[[.03, -.03, -.04, .05, -.11, .05, .10, .01, -.02, .04, -.07, .06, .01], [.10, .06, -.09, .14, -.20, .10, .09, .04, .00, .19, -.19, .15, -.03], [-.02, -.38, -.05, -.05, -.26, .13, .56, -.05, -.27, -.35, .12, -.08, .10], [-.02, .01, .05, -.05, .11, -.05, -.12, .02, .03, -.03, .05, -.04, .00]]
The largest entry: .56
Find the 4th entry in reading order.
.05
The entry just right of the largest entry: -.05
Find the third entry in reading order.
-.04
Find the entry just left of the largest entry.
.13
The 3rd smallest entry is -.27
Find the second largest entry.
.19
Find the 3rd largest entry.
.15
The entry just left of .19 -> .00
The second entry in reading order: -.03
Find the entry just left of -.09.
.06

arr =
[[-.11, -.02, .09, .04, .00, -.03, .08, -.05, .06],
[.07, -.01, -.14, .04, -.28, -.01, -.47, .19, -.07]]
The last entry, reading row by row -> -.07
The top entry of the column that holds the smallest entry: .08
The entry directly below .08 is -.47
The 1st entry on the main diagonal is -.11
The bottom-left entry -> .07
What is the second smallest entry? -.28
The entry just left of .06 -> -.05
The largest entry in the last row is .19
What is the second entry on the main diagonal? -.01
The entry in the top-right corner -> .06
The 4th entry, reading row by row is .04
